The rows of each block are all made from a few directions, up to rounding. Some rows are whole; the others are cut short, and each is followed by the rest of it.
Made from 3 directions:
[[  1 -28  -7   4 -15]
 [-20 -20  14  15  -4]
 [  2  35 -29 -37  13]
 [ 30   1 -36 -27 -10]
 [ 19 -46 -78 -50 -36]]
Cut rows, each with the rest of it:
[-77  -5  79  57] => [23]
[ 17 -54 -34  -9] => [-34]
[ 24 -24  37  45] => [-12]
[ 69  70  -4 -15] => [20]
[-57 -28 -12 -12] => [-4]

Made from 3 directions:
[[ 43   0  17   6   8]
 [ 57   8 -21  42  -3]
 [-72   2 -29 -52 -29]
 [  5   1  -7  11   0]
 [ -4  10 -36 -47 -37]]
Cut rows, each with the rest of it:
[  2  11 -41 -38] => [-38]
[-27 -13  27  80] => [47]

Made from 2 directions:
[[  4   1  -3   9  -2]
 [ 20 -12  10  -6   0]
 [ 14  -9   7  -3   0]
 [ 31 -12   3  15  -4]]
Cut rows, each with the rest of it:
[ 26 -11   6   7] => [-3]
[17 -3 -4 19] => [-4]
[-31  10  -1 -21] => [5]
[-58  24 -10 -21] => [6]
[-26  15 -11   4] => [1]
[ 23 -11   6   4] => [-2]

Made from 3 directions:
[[-16 -36  34 -26  14]
 [-15  13  17  43 -17]
 [-15 -34  53 -13   5]
 [ 16  27 -52   2   0]
 [ -9 -37  67 -15   2]]
Cut rows, each with the rest of it:
[15 22  3 26] => [-19]
[  6 -22  26 -26] => [7]
[-2 -3 27 12] => [-8]
[ 19  12 -11  -3] => [-4]
[-21 -13  19   7] => [2]
[ -5  21 -47  13] => [2]
[ -5 -12  31   2] => [-3]

Made from 3 directions:
[[ 18   4  25 -10  10]
 [-12 -24 -29  -2 -34]
 [-28  17 -25  26  16]
 [  3  -8   7   5  10]
 [  3 -15   4   3   3]]
Cut rows, each with the rest of it:
[-21  66 -19   3] => [5]
[  4   2  -3 -14] => [-20]

Made from 3 directions:
[[ 22  -4  20  41  16]
 [ 19  43  16  42 -14]
 [ 24   0 -12  36 -30]
 [-15  -4  -6 -27   4]
 [ 35 -28  10  55   8]]
Cut rows, each with the rest of it:
[-12  29  -9 -18] => [-20]
[-22   5  -9 -39] => [-1]
[ 37 -23  30  66] => [30]
[-7  8 10 -8] => [14]

Made from 2 directions:
[[ 14 -16 -15  16  16]
 [-21   0  55 -30  27]
 [ 26  -3 -62  35 -25]
 [-12  19   5 -13 -25]]
Cut rows, each with the rest of it:
[-19  -8  60 -28] => [41]
[ 31 -10 -67  42] => [-18]

Made from 3 directions:
[[  7  -3 -20  63  18]
 [-22 -15 -12  18 -31]
 [-16   5  10 -21 -12]
 [ 11  -5   5 -29  -4]
 [ 15 -45 -20 -16 -41]]
Cut rows, each with the rest of it:
[ 39  -9  -4 -11] => [20]
[-12   2   2   0] => [-7]
[ 22 -28 -22  19] => [-8]

Made from 3 directions:
[[ 24  -9   3  22  11]
 [-74  21  14 -50 -22]
 [ 17  -6  -4  18   8]
 [-25  10  -6 -27 -15]
 [-49  13  -3 -20  -9]]
Cut rows, each with the rest of it:
[ -7   5 -13 -16] => [-11]
[  7  -1 -12   2] => [-1]

Made from 3 directions:
[[ 52 -71   5  65 -79]
 [ -9  33   3 -38  46]
 [-29   2 -18  33 -43]
 [-25   5   2 -15  22]]
Cut rows, each with the rest of it:
[-17  -4  -3   7] => [-7]
[  5 -58  30 -13] => [30]
[ -8 -35  18 -10] => [23]

Made from 2 directions:
[[-15 -40 -26  17 -28]
 [-12 -46  -3   7 -45]
 [ -5  23 -50  19  49]
 [ -1 -15  14  -4 -22]]
Cut rows, each with the rest of it:
[ 6 -9 41] => [-17 -30]
[ -7 -29  -2] => [  5 -28]
[  0 -34  38] => [-12 -53]
[ -2 -23  18] => [ -5 -33]
[13 39 15] => [-12  32]

Made from 3 directions:
[[  7 -17 -23  26   5]
 [  0  -3  -2   8  -5]
 [ 28 -29 -29  38  18]
 [-25  43  62 -54 -32]
 [  4   3   6  -8   4]]
Cut rows, each with the rest of it:
[-11   5   0  -5] => [-5]
[  4   9  18 -14] => [-1]

Made from 3 directions:
[[ 64  12  -3  64  37]
 [ 38  -5 -30  20  22]
 [ -5  48  -3 -10 -18]
 [-19  -1   9 -13 -10]
 [-16  25  -2 -19 -18]]
Cut rows, each with the rest of it:
[-23  38  12 -18] => [-24]
[-4  9 38 20] => [-1]
[-17  22  54  15] => [-11]
